Below are the code and all the weights of a small trained network. Each question names an input and a target symbol and asks about switching units off, where a switched-off unit gives its printed mean instead of its output.

import numpy as np


def w(rows, s, z=0):
    codes = np.array(rows[::2]) - 128.0
    scale = np.full(codes.shape[1], s)
    scale[-1] = z or s
    return codes * scale


def norm(h):
    return h / np.sqrt((h * h).mean(-1, keepdims=True) + 1e-5)


def f(y):
    return y / 2 * (1 + np.tanh(0.7978845608 * (y + 0.044715 * y**3)))


def softmax(a):
    e = np.exp(a - a.max(-1, keepdims=True))
    return e / e.sum(-1, keepdims=True)


def log_softmax(a):
    a = a - a.max(-1, keepdims=True)
    return a - np.log(np.exp(a).sum(-1, keepdims=True))


def net(x, mask):
    ids = ['αβγελσ'.index(c) for c in x.split()]
    T = len(ids)
    res = E[ids] + P[:T]
    q, k, v = (norm(res) @ M[0].T for M in (Q, K, V))
    z = softmax(np.where(np.tri(T) > 0, q @ k.T / 3**0.5, -1e9)) @ v
    res = res + np.where(mask[0], z, O[0][:, -1]) @ O[0][:, :-1]
    y = f(norm(res) @ A[0][:, :-1].T + A[0][:, -1])
    res = res + np.where(mask[1:9], y, B[0][:, -1]) @ B[0][:, :-1]
    return log_softmax(norm(res)[-1] @ U[:, :-1].T + U[:, -1])


Q, K, V, O, A, B = {}, {}, {}, {}, {}, {}
E = w([
[77,242,125,86,87],'α',
[197,75,158,88,73],'β',
[164,183,144,6,130],'γ',
[240,72,130,172,145],'ε',
[115,88,138,193,55],'λ',
[183,168,143,149,159],'σ',
],0.015)
P = w([
[173,96,33,117,192],'0',
[176,104,78,111,173],'1',
[164,101,90,129,155],'2',
[163,132,94,129,113],'3',
[180,143,110,129,74],'4',
[179,152,127,141,63],'5',
[176,167,145,147,53],'6',
[178,159,170,169,63],'7',
[187,147,197,167,66],'8',
[172,154,226,182,90],'9',
[165,153,255,184,74],'10',
[153,111,220,139,16],'11',
],0.0082)
Q[0] = w([
[50,147,83,172,154],'head 1',
[199,166,154,104,8],'head 1',
[160,181,193,121,99],'head 1',
],0.015)
K[0] = w([
[125,143,67,56,149],'head 1',
[122,188,255,158,119],'head 1',
[161,152,250,109,98],'head 1',
],0.015)
V[0] = w([
[58,92,46,141,64],'head 1',
[86,129,58,220,75],'head 1',
[26,108,85,3,117],'head 1',
],0.007)
O[0] = w([
[129,59,213,254,101,55],'head 1',
[59,162,161,199,225,102],'head 1',
[193,101,211,37,187,1],'head 1',
],0.0082,0.0058)
A[0] = w([
[145,135,31,80,132,26],'neuron 1',
[109,157,117,173,112,102],'neuron 2',
[151,125,180,113,207,113],'neuron 3',
[86,199,159,74,162,239],'neuron 4',
[94,252,80,144,140,97],'neuron 5',
[123,142,242,85,104,186],'neuron 6',
[85,99,85,190,72,253],'neuron 7',
[165,74,165,164,106,234],'neuron 8',
],0.013,0.0029)
B[0] = w([
[104,158,195,213,147,207],'neuron 1',
[201,76,115,23,105,168],'neuron 2',
[29,154,174,89,170,125],'neuron 3',
[84,1,84,163,126,224],'neuron 4',
[98,122,184,58,97,254],'neuron 5',
[7,194,132,204,62,189],'neuron 6',
[48,139,135,25,150,237],'neuron 7',
[3,116,128,160,70,179],'neuron 8',
],0.0085,0.0082)
U = w([
[56,55,199,169,193,250],'α',
[211,59,120,151,54,12],'β',
[163,112,119,32,160,221],'γ',
[153,154,45,201,159,188],'ε',
[134,106,176,160,169,3],'λ',
[146,253,172,173,141,65],'σ',
],0.0069,0.0017)

Each question gives the input, a string of symbols that net reads in full, and the target symbol t.
The units are the heads (3 rows each of Q, K, V and O) and the neurons (one row each of A and B). Each row of codes is followed by its name. A weight is (code - 128) times the scale printed after its matrix; where a second scale follows, it is the last column's (O, A, B and U).
mask holds one flag per unit, heads first, then neurons. A switched-off unit (its flag False) gives its mean, the last column of its rows in O or B, instead of its output. The means were averaged over made-up inputs and are rounded, as every weight is.
A unit's drop is (log p(t) with every unit on - log p(t) with that unit switched off) / (log p(t) with every unit on - log p(t) with every unit switched off).
The circuit of an input: a set's keep is (log p(t) with only the set's units on - log p(t) with every unit switched off) / (log p(t) with every unit on - log p(t) with every unit switched off). Starting from all 9 units, units are removed one at a time, each time the one whose removal leaves the highest keep (on an exact tie, the one counted first), for as long as the keep stays at least 0.8.
units of the circuit, in order: the units of the circuit, biggest drop first
most important unit: the unit with the biggest drop
top k neurons: the k neurons with the biggest drops, biggest first
drop of u: that unit's drop, to one decimal
input ε γ α λ α γ β β σ, target γ: units of the circuit, in order => [neuron 5; neuron 6; head 1]
input γ σ σ, target σ: top 3 neurons => [neuron 1; neuron 4; neuron 7]
input β α σ, target σ: units of the circuit, in order => [neuron 1; neuron 4]
input γ λ σ ε γ ε σ, target γ: most important unit => neuron 5
input λ β γ, target α: top 2 neurons => [neuron 4; neuron 1]
input β λ ε λ γ σ ε, target γ: top 3 neurons => [neuron 7; neuron 6; neuron 2]
input α λ β γ, target α: units of the circuit, in order => [neuron 4; head 1]
input β σ λ γ ε λ α β λ σ ε, target γ: top 2 neurons => [neuron 7; neuron 6]
input σ γ β β ε σ γ λ, target γ: top 2 neurons => [neuron 7; neuron 2]
input ε γ σ β σ λ, target γ: top 3 neurons => [neuron 7; neuron 2; neuron 6]
input γ α β ε λ ε, target α: top 2 neurons => [neuron 8; neuron 7]
input σ α α λ β, target α: drop of head 1 => 1.5
input α ε ε, target ε: drop of neuron 5 => 0.6
input α γ γ ε, target ε: drop of neuron 5 => 0.7
